Here are made-up nodes, facts about them, and rows of numbers that follow some of those facts. Name the node behind each unnamed row.

Some nodes and their rows:
Q132: [  0 -13   4   0  31  -1   3   2   0   0   1   1  -1  10   7  17   3 -10
  -1   7 -15  -2   1  -1   1  13  14   0  11   3   9  -5   4   6   7  19
  20 -10   3  11   3   5  18  -8  -2  -6   3]
Q762: [ -7 -14  21 -15  32  -5   5  -2  -1   9  -1   6   2  12  31  15   2 -19
   1   4 -17 -17   3   7  -7  20  15  -5   9  -5   4 -11   8  10  13  21
  29 -13   5   6  -9   2  14  -3  -9   0   2]
Q62: [-42   6 -39   2  14  12  -2 -13 -10 -13  -2  11 -21  -6 -20 -22  -1 -18
   6  20  29 -36 -68  -8 -21  -6 -17  -2  -3 -15   7  14 -16  21  18  -1
 -16  22  44  -2  -9 -10   1  -3   0 -11  -3]
Q296: [  7  -4 -13   6  45  13   3   3  -5  -1   4  -5   0   6  -7   9  -6   4
  -2   8 -24 -11   1 -14  -3  -9  18  -9  17  17  28  -8  -2   1 -10   7
  28  -3   6   1  12   5  19  -2   6 -13   6]
Q627: [ 30  18  12  45 -71   9   7  -2   3   3  33   7 -10   4 -53  18  -1 -12
   4   6   5   0  -7   4 -34 -24 -16 -21  18 -12  36  -8 -11  15  10  -8
 -56  21  -7   2  38   9  10   0  -8 -12 -14]
Q862: [ 22   9  31  38 -84  -6   7  -3   7   6  29  14 -12   7 -39  25   6 -28
   6   5  13   8  -5  18 -31  -3 -20 -13  12 -26  17  -6  -5  20  27   5
 -62  15  -9  10  29   9   9  -5 -17  -5 -18]
Q360: [  6  -3  21  23 -40 -10 -11 -12  -8   0  14  10  -9  11 -12  42  26  -9
   1  17   1 -10 -17   8 -18   6  12   0   4 -14  -2   2   8  19  11  14
 -41  18   7  12   0   8 -14  20  -2  -2   6]
Q305: [  4  -2  12  21 -27  -5 -11 -11 -10   0  13   7 -10  10 -18  38  23  -3
   0  18  -4 -13 -18   1 -16  -1  14  -2   6  -7   0   2   5  17   3   9
 -33  19  10   6   2   8 -12  19   1  -4   9]
Q10: [-40  10 -47   4  20  18  -2 -13 -11 -14  -1   9 -20  -8 -26 -25  -4 -11
   6  21  27 -39 -68 -13 -22 -14 -15  -5  -1 -10  14  13 -18  19  11  -6
 -13  25  46  -5  -5 -10   2  -1   3 -14  -2]
Q995: [-19 -26  20   0 -22  35 -27 -23 -20   2  16  19  -7   2 -44  -5  62 -21
  -2  15   0  43  -5 -27  -1 -16  -2 -28  20   1 -80  19  13  30 -32 -28
  12  59   8 -65   0  11  -8 -16  13  28  26]
Q554: [-22 -31  25  -5 -24  37 -29 -26 -21   4  16  21  -6   2 -44  -4  70 -25
  -2  15   2  50  -4 -26   1 -12  -4 -29  19  -2 -92  22  16  32 -32 -28
  15  64   7 -69  -4  11  -9 -20  13  33  28]
Q570: [  7  -4 -14   6  46  13   3   3  -5  -2   4  -6   1   7  -5  12  -6   5
  -2   8 -24 -12   0 -15  -2 -10  18  -8  17  18  27  -7  -2   1 -10   7
  27  -2   6   3  12   5  20  -2   7 -13   6]
Q788: [ 11  -3   0   9   8  12  -7  24   2  19   4   4  -8  -3  52 -14  21   3
   1  14   3  14  12 -11  -1  26  24 -22  18  18  35  -1   8  -6   0  19
  47 -28  -2  -3  17   2  13 -13  15  -7  14]
Q968: [  1   0  10  22 -36 -11 -10  -6  -7   0  14   9 -11   7 -16  19   9  -8
   2  16   5  -6  -7   1 -18  -7   8  -2   9  -7   0   0   5  18   0   0
 -40  13   6   1   5   9  -4  14  -3  -2   2]
Q696: [ -3 -17  12  -3  25  -8   3   2   1   1   0   4  -1  11  12  19   5 -16
   0   7 -11   2   2   4   2  22  13   3   9  -3   0  -4   6   8  14  25
  17 -12   2  14  -2   5  18 -10  -5  -3   1]
Q472: [  3 -10  -3   3  36   4   3   3  -3  -2   2  -2   0   9   0  16  -1  -5
  -1   8 -18  -5   2  -6   0   4  16  -2  14   9  15  -5   1   4   0  14
  22  -5   5   9   6   6  19  -5   1  -9   4]
Q559: [ -7 -14  21 -16  29  -8   5  -1  -1   9   0   6   0  12  30  11   0 -19
   1   4 -16 -15   4   7  -7  20  14  -4   9  -5   4 -11   7   9  14  20
  28 -14   4   3  -8   1  15  -4  -9   0   2]

There are 3 kinds of fact about the nodes: fuplol, tredravan, pluzopler.
Q10 fuplol:Q622 pluzopler:Q840
Q102 fuplol:Q328 tredravan:Q297 pluzopler:Q858
Q108 fuplol:Q234 tredravan:Q290 pluzopler:Q724
Q11 fuplol:Q158 tredravan:Q627
Q112 fuplol:Q393 tredravan:Q901
Q12 fuplol:Q232 tredravan:Q378
Q13 fuplol:Q761 tredravan:Q888
Q132 fuplol:Q761
Q139 fuplol:Q158
Q140 fuplol:Q328 tredravan:Q102 pluzopler:Q102
Q145 fuplol:Q112 pluzopler:Q398
Q152 fuplol:Q471 tredravan:Q472
Q183 fuplol:Q816
Q200 fuplol:Q126 tredravan:Q466
Q204 fuplol:Q232 tredravan:Q296
Q21 fuplol:Q234 tredravan:Q913
Q214 fuplol:Q609
Q22 fuplol:Q234 tredravan:Q108 pluzopler:Q390
Q220 fuplol:Q855 tredravan:Q927 pluzopler:Q595
Q224 fuplol:Q762 tredravan:Q531
Q241 fuplol:Q139
Q262 fuplol:Q139 tredravan:Q241 pluzopler:Q241
Q270 fuplol:Q112 tredravan:Q398
Q271 fuplol:Q393 pluzopler:Q503, Q783
Q282 fuplol:Q232 tredravan:Q772 pluzopler:Q204
Q283 fuplol:Q357 tredravan:Q539
Q290 fuplol:Q234 tredravan:Q354 pluzopler:Q108
Q291 fuplol:Q50
Q296 fuplol:Q232
Q297 fuplol:Q328 tredravan:Q855 pluzopler:Q140
Q305 fuplol:Q183 pluzopler:Q360
Q308 fuplol:Q232 tredravan:Q204 pluzopler:Q378
Q312 fuplol:Q534 pluzopler:Q864
Q319 fuplol:Q816 tredravan:Q183
Q330 fuplol:Q766 tredravan:Q99 pluzopler:Q788
Q333 fuplol:Q993 tredravan:Q436 pluzopler:Q436, Q429
Q354 fuplol:Q234 tredravan:Q21 pluzopler:Q390
Q357 fuplol:Q475
Q360 fuplol:Q183 tredravan:Q377 pluzopler:Q377
Q369 fuplol:Q471 tredravan:Q152
Q377 fuplol:Q183 tredravan:Q305 pluzopler:Q360
Q378 fuplol:Q232 tredravan:Q282
Q38 fuplol:Q471 tredravan:Q529 pluzopler:Q369, Q529
Q380 fuplol:Q158 tredravan:Q444 pluzopler:Q627
Q390 fuplol:Q234 tredravan:Q724 pluzopler:Q290, Q108
Q398 fuplol:Q112 tredravan:Q145
Q406 fuplol:Q855 tredravan:Q431
Q407 fuplol:Q769 tredravan:Q525 pluzopler:Q904
Q412 fuplol:Q559 tredravan:Q95
Q417 fuplol:Q357 tredravan:Q968 pluzopler:Q968, Q539
Q42 fuplol:Q622 tredravan:Q738
Q421 fuplol:Q855 tredravan:Q220
Q426 fuplol:Q559 tredravan:Q412
Q427 fuplol:Q475 tredravan:Q357
Q429 fuplol:Q993 tredravan:Q333 pluzopler:Q436
Q431 fuplol:Q855 tredravan:Q811 pluzopler:Q406, Q490
Q436 fuplol:Q993 pluzopler:Q429
Q444 fuplol:Q158 tredravan:Q11
Q466 fuplol:Q126 tredravan:Q74 pluzopler:Q736, Q699, Q74
Q47 fuplol:Q738 tredravan:Q634
Q471 fuplol:Q883 tredravan:Q834
Q472 fuplol:Q471
Q479 fuplol:Q855 pluzopler:Q927, Q431
Q480 fuplol:Q766 tredravan:Q788 pluzopler:Q99, Q788
Q487 fuplol:Q11 pluzopler:Q511, Q84
Q490 fuplol:Q855 tredravan:Q406 pluzopler:Q431
Q503 fuplol:Q393 tredravan:Q727 pluzopler:Q727, Q51, Q570
Q51 fuplol:Q393 tredravan:Q112
Q511 fuplol:Q11 tredravan:Q487
Q525 fuplol:Q769 tredravan:Q904 pluzopler:Q904
Q529 fuplol:Q471 tredravan:Q369 pluzopler:Q472
Q531 fuplol:Q762
Q534 fuplol:Q816 tredravan:Q769
Q535 fuplol:Q291
Q539 fuplol:Q357 tredravan:Q841 pluzopler:Q968, Q417, Q986, Q740
Q554 fuplol:Q738 tredravan:Q995 pluzopler:Q634, Q995
Q559 fuplol:Q126 tredravan:Q200
Q566 fuplol:Q50 tredravan:Q291
Q570 fuplol:Q393 tredravan:Q271
Q595 fuplol:Q855 tredravan:Q956
Q614 fuplol:Q850 tredravan:Q993
Q619 fuplol:Q50 tredravan:Q9
Q62 fuplol:Q622 tredravan:Q840 pluzopler:Q840
Q627 fuplol:Q158 tredravan:Q139 pluzopler:Q862
Q634 fuplol:Q738 tredravan:Q554 pluzopler:Q554, Q995
Q649 fuplol:Q234
Q660 fuplol:Q21
Q68 fuplol:Q232 tredravan:Q308
Q695 fuplol:Q265
Q696 fuplol:Q265 tredravan:Q994
Q699 fuplol:Q126 tredravan:Q736
Q724 fuplol:Q234 tredravan:Q22
Q727 fuplol:Q393 tredravan:Q783 pluzopler:Q901
Q736 fuplol:Q126
Q737 fuplol:Q762 tredravan:Q224 pluzopler:Q224
Q738 fuplol:Q622 tredravan:Q911
Q74 fuplol:Q126 tredravan:Q699
Q740 fuplol:Q357
Q742 fuplol:Q534 tredravan:Q864
Q746 fuplol:Q559 pluzopler:Q95
Q753 fuplol:Q11 tredravan:Q511 pluzopler:Q487, Q84
Q762 fuplol:Q234 tredravan:Q390
Q766 fuplol:Q328 tredravan:Q858
Q769 fuplol:Q816 tredravan:Q319
Q772 fuplol:Q232 tredravan:Q68
Q783 fuplol:Q393 tredravan:Q570 pluzopler:Q727, Q785, Q271
Q785 fuplol:Q393 tredravan:Q51
Q788 fuplol:Q766
Q811 fuplol:Q855 tredravan:Q479 pluzopler:Q927
Q834 fuplol:Q883
Q84 fuplol:Q11 tredravan:Q753 pluzopler:Q753
Q840 fuplol:Q622 tredravan:Q10 pluzopler:Q10, Q62
Q841 fuplol:Q357 tredravan:Q740 pluzopler:Q283
Q855 fuplol:Q328 tredravan:Q766
Q858 fuplol:Q328 tredravan:Q935 pluzopler:Q102
Q862 fuplol:Q158 tredravan:Q871 pluzopler:Q380
Q864 fuplol:Q534 tredravan:Q312 pluzopler:Q742
Q871 fuplol:Q158 tredravan:Q380 pluzopler:Q627, Q380
Q888 fuplol:Q761 tredravan:Q132
Q890 fuplol:Q622 tredravan:Q62 pluzopler:Q42
Q9 fuplol:Q50 tredravan:Q566 pluzopler:Q566
Q901 fuplol:Q393 tredravan:Q503
Q904 fuplol:Q769
Q911 fuplol:Q622 tredravan:Q890 pluzopler:Q840
Q913 fuplol:Q234 tredravan:Q649 pluzopler:Q390
Q916 fuplol:Q11 tredravan:Q84
Q927 fuplol:Q855 tredravan:Q490
Q935 fuplol:Q328
Q95 fuplol:Q559 tredravan:Q746
Q956 fuplol:Q855 tredravan:Q421 pluzopler:Q811, Q479
Q968 fuplol:Q357 tredravan:Q283 pluzopler:Q740
Q974 fuplol:Q206 tredravan:Q979 pluzopler:Q979
Q975 fuplol:Q200
Q979 fuplol:Q206
Q982 fuplol:Q291 tredravan:Q535
Q986 fuplol:Q357 tredravan:Q417 pluzopler:Q283
Q99 fuplol:Q766 tredravan:Q480 pluzopler:Q330
Q993 fuplol:Q850
Q994 fuplol:Q265 tredravan:Q695
Q995 fuplol:Q738 pluzopler:Q554

Rows to name:
No name comes twice in this set of rows, the named rows included.
[  8   1   4  -4  16  18  -4  22   0  28   4   6  -5  -4  67 -28  13   4
   2  11  -3  -4  13 -10 -10  22  26 -33  19  19  40  -9   7  -5  -5  13
  63 -31   1 -20  12  -2  11  -9  14  -5  18] => Q766
[  5  -6  -9   4  41  11   3   3  -4  -1   3  -4   0   7  -3  10  -5   1
  -2   8 -22  -9   1 -11  -2  -5  17  -7  16  15  24  -7  -1   2  -7   9
  26  -4   6   2  10   5  19  -3   4 -11   6] => Q204
[  5  10 -13  28 -22   5 -11  -5 -12  -2  18   1 -13   3 -33   6   0  10
   1  19  -3 -15  -8 -16 -20 -35  13 -12  16  12  19  -1  -3  12 -22 -18
 -33  20  12 -15  16   7  -1  18   7 -10   8] => Q271
[  6   2 -13  -4  55  22   6   0 -10   5   4  -6   4   6   8   1 -13   8
  -2   6 -32 -32   1 -16 -13 -21  21 -20  18  21  38 -15  -3   1 -17  -2
  41  -3  10 -11   8   1  18   6   7 -12  10] => Q649
[  5   5   6  24 -57   0 -20  16  -3  20  14  13 -21  -6  31 -18  29   3
   4  23  26  14   2  -9 -15  13  17 -22  15   7  17   6   9   7  -5   1
  -9  -9   2 -19  15   4  -7   2  12  -1  16] => Q480
[  8  -1  17  24 -38  -8 -11 -12  -9   0  14   9  -9  10 -17  41  25  -6
   1  17  -1 -12 -17   6 -18   2  12  -2   6 -11   1   2   7  18   8  12
 -40  19   7  10   2   9 -14  21  -1  -4   6] => Q377
[  1   4  -2  22 -26  -3 -10  -5  -9   0  15   5 -14   5 -25  10   4   1
   1  17   1 -11  -8  -9 -17 -21  11  -7  13   3   7   0   1  15 -12  -9
 -34  16  10 -10   9   7  -1  14   2  -5   6] => Q727
[ -1   2  -3  19 -22  -2 -10  -5  -8   0  14   5 -14   5 -23   6   4   1
   2  17   1 -10  -8  -9 -16 -18  11  -7  13   4   6  -1   0  14 -11  -9
 -29  14  10 -11   8   6   0  11   2  -5   7] => Q308
[  4   5  10  24 -64  -5 -20  16  -2  20  14  15 -22  -5  32 -16  31   0
   5  23  29  16   3  -6 -16  16  16 -21  14   4  14   7  10   8  -2   2
 -14 -10   2 -17  13   4  -9   2  10   1  15] => Q99
[  4  -8  -6   4  43   8   3   3  -4  -2   2  -3   1   8  -1  16  -2  -2
  -2   8 -20  -7   1  -9  -1  -1  16  -4  14  12  20  -5   0   3  -2  13
  24  -4   5   8   7   6  20  -4   3 -10   4] => Q736
[-22 -31  28  -5 -27  29 -27 -25 -19   3  15  22  -8   3 -39  -3  68 -27
  -2  14   4  48  -4 -23   0  -7  -4 -26  18  -5 -90  21  16  32 -27 -24
  11  59   7 -63  -6  11  -9 -19  10  32  25] => Q634

The same nodes again, as new rows of numbers:
Known rows:
Q816: [  0  -2  16  10  -1   9  -6  -4   2   9   2  -8 -14  -7   3  16   0   1
 -13  -3   0   3   1  14  -2   7  -7  11   1]
Q811: [ -7 -34 -17  15   6  12  18   0  -1  15   1   7  26 -29   2  -5  68 -27
  -7  18  15 -22  34  -1  20  -5 -28  66 -24]
Q927: [  3 -38  -2   7  12   6  23  -2  -1   8  11  16   3 -20 -10   1  46 -34
  -5  18  30 -34  26  -5  18   0 -21  51 -33]
Q50: [ -4  -4   8   6  -1   1  -4  -3  -2   9   4  -2  -2  -5   7  14  -4  -4
 -11  -7   1  -2   6  10  -5  11  -9   9   2]
Q68: [-11  -1   6  -2  -2  -1  -3   5  -4  10  -8   0   7  -9   3   1  12   0
  -4  -8   0  -1   1   6   6   3  -6  12  -6]
Q429: [ -5  -1  17  -2   4  -6  -3  -8  -3   5   0   2 -12   4  -5   7 -17  -3
  -5 -12   8  -8  -2   8   3   5  -3  -1  -8]
Q699: [ -7  -4  14 -16  -6  -9  11   8 -13   0 -11  13   2 -12   4   6  11  -5
 -13  -2  15   0 -10   3   1  12  -2  -7 -20]
Q84: [ -8   1  22  -2   5   3  -2  -9   4  12  -4  21 -12   8  -5   3  -2   0
   1  -3   7  -4   4   6  -4   7   6 -10 -23]
Q761: [ -3  -4  10   5   0   5  -2  -3  -3  10   3  -4  -2  -7   6  12  -4  -3
 -12  -6   0  -1   5  10  -3  10  -6   8   1]
Q535: [ -5   0  15  -1   5  -2  -6  -3  -2   7  -2   0  -5   1  -2   4  -8  -3
  -3 -11   8  -7   0   5   4   2  -7   6  -4]
Q206: [ -5  -5   9   5  -2   2  -3  -5  -3  11   4  -4  -3  -6   7  12  -5  -3
 -11  -7   0  -1   6  11  -4  10  -9   8   1]
Q660: [-10   0   3   1   1 -13  -3  -2  -3  16  -1   2   6  -2  -2  10  -4   0
   1  -7   8  -3  -3   6  10   0  14  16  -2]
Q995: [-9  0 10 -8 -3 -4  1  3 -9  8 -8  4  5 -5 -1  3  3 -1 -5 -5  2 -6 -5  4
  4  7 -9  1 -8]
Q10: [-18   4  -4   0  -9   0  -2   3  -6  11 -12   3  19 -11  10  -1  17   3
  -4  -7 -11   4   1   9   4   6 -14  10  -2]
Q471: [  0  -4  16   4   3   1  -5  -9  -2   4   5  -2 -11   4   1  10 -20  -4
 -14  -9   6  -6   3   8  -6  12  -8   3   2]
Q265: [-4 -4 10  6 -1  3 -2 -4 -2  7  5 -4 -2 -7  7 11 -5 -4 -9 -6  2  0  6 11
 -4 10 -7  6  0]
Q531: [ -9  -1   4   2   3 -13  -2  -5   0  13  -1   2   5   2  -5   7  -7   1
  -3  -6  10  -3  -6   4  11   1  16  17   1]

Name these rows:
No name comes twice in this set of rows, the named rows included.
[  0   0  18  -5  10  -8  -7  -3  -2  10   1  -7  -8   4  -2   5 -15 -11
  -5 -22   5  -8   2   7   5   3  -7   7 -13] => Q427
[ -8   0  12  -5   1  -1  -3  -4  -7   9  -8   1   4   0  -2   3  -3   2
  -4  -9   2  -5  -4   6   5   6 -12   4  -3] => Q554
[-11   4   8   2   6   3  -9  -8  -2  14  -7  -8   3   1   0   2  -3   2
  -3 -11   0  -3   4  10   9   3  -9  12   1] => Q282
[ -9   0  11   1   1   6  -6  -6   0  15  -7   8   0   1   1   1  11   0
   1  -2   2   0   8   5  -2   2   0   5 -12] => Q444
[  1   2  20  -2  -2  -1  -1   5   1   1  -5   7 -22  -7  -7  11   2  -2
  -6  -5  12   2 -11   7   5   3   0   3 -15] => Q904
[  1   3  24   1   7   3  -7  -5   6   7  -2  -3 -28   3 -12  10 -11   0
  -5  -8  10  -2  -8  11   5  -2   0   3  -8] => Q360
[ -2 -33  -2  21  30  13   5 -26   5  22   9  -9   2  -2 -12  -1  25 -27
  -4   5  20 -36  36   7  21  -7 -31  60 -13] => Q956
[ -8  -4  14   9  -2   8  -6 -11   2  15   3   7  -6   1   7  11   2  -1
  -6  -2   1   0  13  10 -12   7   0   2  -8] => Q158
[  5  -3  15  -2   5  -9  -7  -1   2   9  13 -10  -2   1  11  10 -14 -20
 -18 -33  -4  -5  10   9  -2  14 -17  13 -16] => Q357
[ -9   0  10  -8  -6  -8   6   7  -7   5  -6  14   3 -10   1   0   8  -3
  -5  -5   3   2  -7   4   4   7  -3  -2 -14] => Q472
[-13   2   9   8  10   5 -13 -16   0  17  -7 -13   3   6  -1   4 -13   4
  -6 -15  -4  -3   8  15   4   2 -12  11   7] => Q333
[ -7  -1  12  11  -4  12  -6  -8   6  14  -2  14   4   0  10   4  12  -1
  -7   1  -2   4  16   9 -15  10  -1   6 -12] => Q11
[ -2 -35  -9  13  14  10  17  -8   1  15   7   6  12 -19  -6  -2  50 -29
  -7  15  20 -31  31   0  20  -4 -27  57 -23] => Q490
[ -2   2  15   3   4   4  -7  -1   3   9  -6  -3 -13  -3  -5   9   4   0
  -5  -7   6  -1  -4   9   6  -3  -5  12  -6] => Q319
[-10   0   6   6  11 -11  -9 -16   3  17   0  -5   2  12  -8   8 -22   3
   1 -12   9  -4  -2   8  11  -1  13  17   5] => Q737

